Here is a tiny trained network, its code and every weight. The questions are about switching its units off for an input and a class, where a switched-off unit gives its printed mean instead of its output.

import numpy as np


def w(rows, s, z=0):
    codes = np.array(rows[::2]) - 128.0
    scale = np.full(codes.shape[1], s)
    scale[-1] = z or s
    return codes * scale


def f(y):
    return np.maximum(y, 0)


def log_softmax(a):
    a = a - a.max(-1, keepdims=True)
    return a - np.log(np.exp(a).sum(-1, keepdims=True))


def net(x, mask):
    res = np.array(x, float).reshape(1, 4) / 4 @ E
    y = f(res @ A[0][:, :-1].T + A[0][:, -1])
    res = res + np.where(mask, y, B[0][:, -1]) @ B[0][:, :-1]
    return log_softmax(res[-1] @ U[:, :-1].T + U[:, -1])


A, B = {}, {}
E = w([
[152,15,131,98,74,218,128,95,134,75],'x0',
[157,128,74,168,168,119,81,134,77,158],'x1',
[43,130,17,191,118,161,168,8,118,137],'x2',
[27,20,197,195,137,96,168,185,197,128],'x3',
],0.011)
A[0] = w([
[77,186,211,169,143,132,176,191,255,121,162],'neuron 0',
[146,58,140,177,73,74,44,175,103,161,145],'neuron 1',
[136,89,47,93,77,154,159,61,132,24,252],'neuron 2',
[137,176,189,129,111,83,172,158,192,138,236],'neuron 3',
[223,157,120,83,65,154,73,115,36,76,240],'neuron 4',
[14,92,140,199,85,69,75,122,135,107,240],'neuron 5',
[133,159,197,159,177,52,91,204,158,128,248],'neuron 6',
[44,79,71,199,149,156,186,166,132,75,206],'neuron 7',
[187,120,130,131,206,19,87,232,112,172,230],'neuron 8',
[193,141,117,119,109,249,86,112,148,64,180],'neuron 9',
[70,47,120,124,167,147,136,51,149,189,166],'neuron 10',
[170,55,134,193,173,153,129,40,175,145,161],'neuron 11',
],0.008,0.0028)
B[0] = w([
[41,51,132,95,98,35,206,143,188,178,219],'neuron 0',
[120,156,146,144,107,126,134,189,45,133,174],'neuron 1',
[171,145,104,171,102,254,113,41,181,177,217],'neuron 2',
[57,129,106,99,81,78,140,162,105,98,199],'neuron 3',
[83,115,32,189,94,118,5,91,127,166,233],'neuron 4',
[130,130,177,63,131,132,224,100,106,120,209],'neuron 5',
[133,56,107,85,96,27,132,222,143,145,239],'neuron 6',
[161,141,250,102,152,80,214,47,37,122,205],'neuron 7',
[206,107,121,104,193,27,91,218,83,136,252],'neuron 8',
[137,103,176,138,59,166,77,111,142,143,196],'neuron 9',
[106,108,213,169,174,144,173,109,120,95,188],'neuron 10',
[138,147,208,178,144,163,163,104,115,104,173],'neuron 11',
],0.0088,0.014)
U = w([
[147,80,122,158,19,182,80,53,156,149,152],'0',
[230,89,144,121,182,96,50,239,26,117,117],'1',
[111,36,147,24,64,67,225,221,123,156,32],'2',
[143,115,248,139,177,153,254,12,61,114,254],'3',
[49,237,58,165,196,148,177,124,92,158,65],'4',
],0.0075,0.00053)

Each question gives the input, the list of numbers given to net, and the class t.
The units are the neurons (one row each of A and B). Each row of codes is followed by its name. A weight is (code - 128) times the scale printed after its matrix; where a second scale follows, it is the last column's (A, B and U).
mask holds one flag per neuron, in row order. A switched-off neuron (its flag False) gives its mean, the last column of its row in B, instead of its output. The means were averaged over made-up inputs and are rounded, as every weight is.
A unit's drop is (log p(t) with every unit on - log p(t) with that unit switched off) / (log p(t) with every unit on - log p(t) with every unit switched off).
The circuit of an input: a set's keep is (log p(t) with only the set's units on - log p(t) with every unit switched off) / (log p(t) with every unit on - log p(t) with every unit switched off). Starting from all 12 units, units are removed one at a time, each time the one whose removal leaves the highest keep (on an exact tie, the one counted first), for as long as the keep stays at least 0.8.
circuit, biggest first: the units of the circuit, biggest drop first
top k neurons: the k neurons with the biggest drops, biggest first
drop when u is switched off: that unit's drop, to one decimal
input [-3,3,1,-8], class 0: circuit, biggest first -> neuron 4; neuron 8
input [2,-4,0,2], class 3: circuit, biggest first -> neuron 6
input [-7,-7,6,-1], class 3: circuit, biggest first -> neuron 6; neuron 4
input [-3,-3,1,-3], class 4: circuit, biggest first -> neuron 6; neuron 9; neuron 7
input [-3,-8,4,3], class 3: top 2 neurons -> neuron 6; neuron 7
input [-4,-2,3,1], class 3: top 3 neurons -> neuron 6; neuron 8; neuron 4
input [3,-3,-7,-5], class 1: top 2 neurons -> neuron 2; neuron 0
input [-1,-4,-3,-5], class 1: top 2 neurons -> neuron 2; neuron 0
input [3,1,2,-1], class 0: drop when neuron 5 is switched off -> 0.1
input [1,7,2,-6], class 0: drop when neuron 2 is switched off -> 0.0
input [-5,-4,2,-6], class 4: drop when neuron 2 is switched off -> 0.1
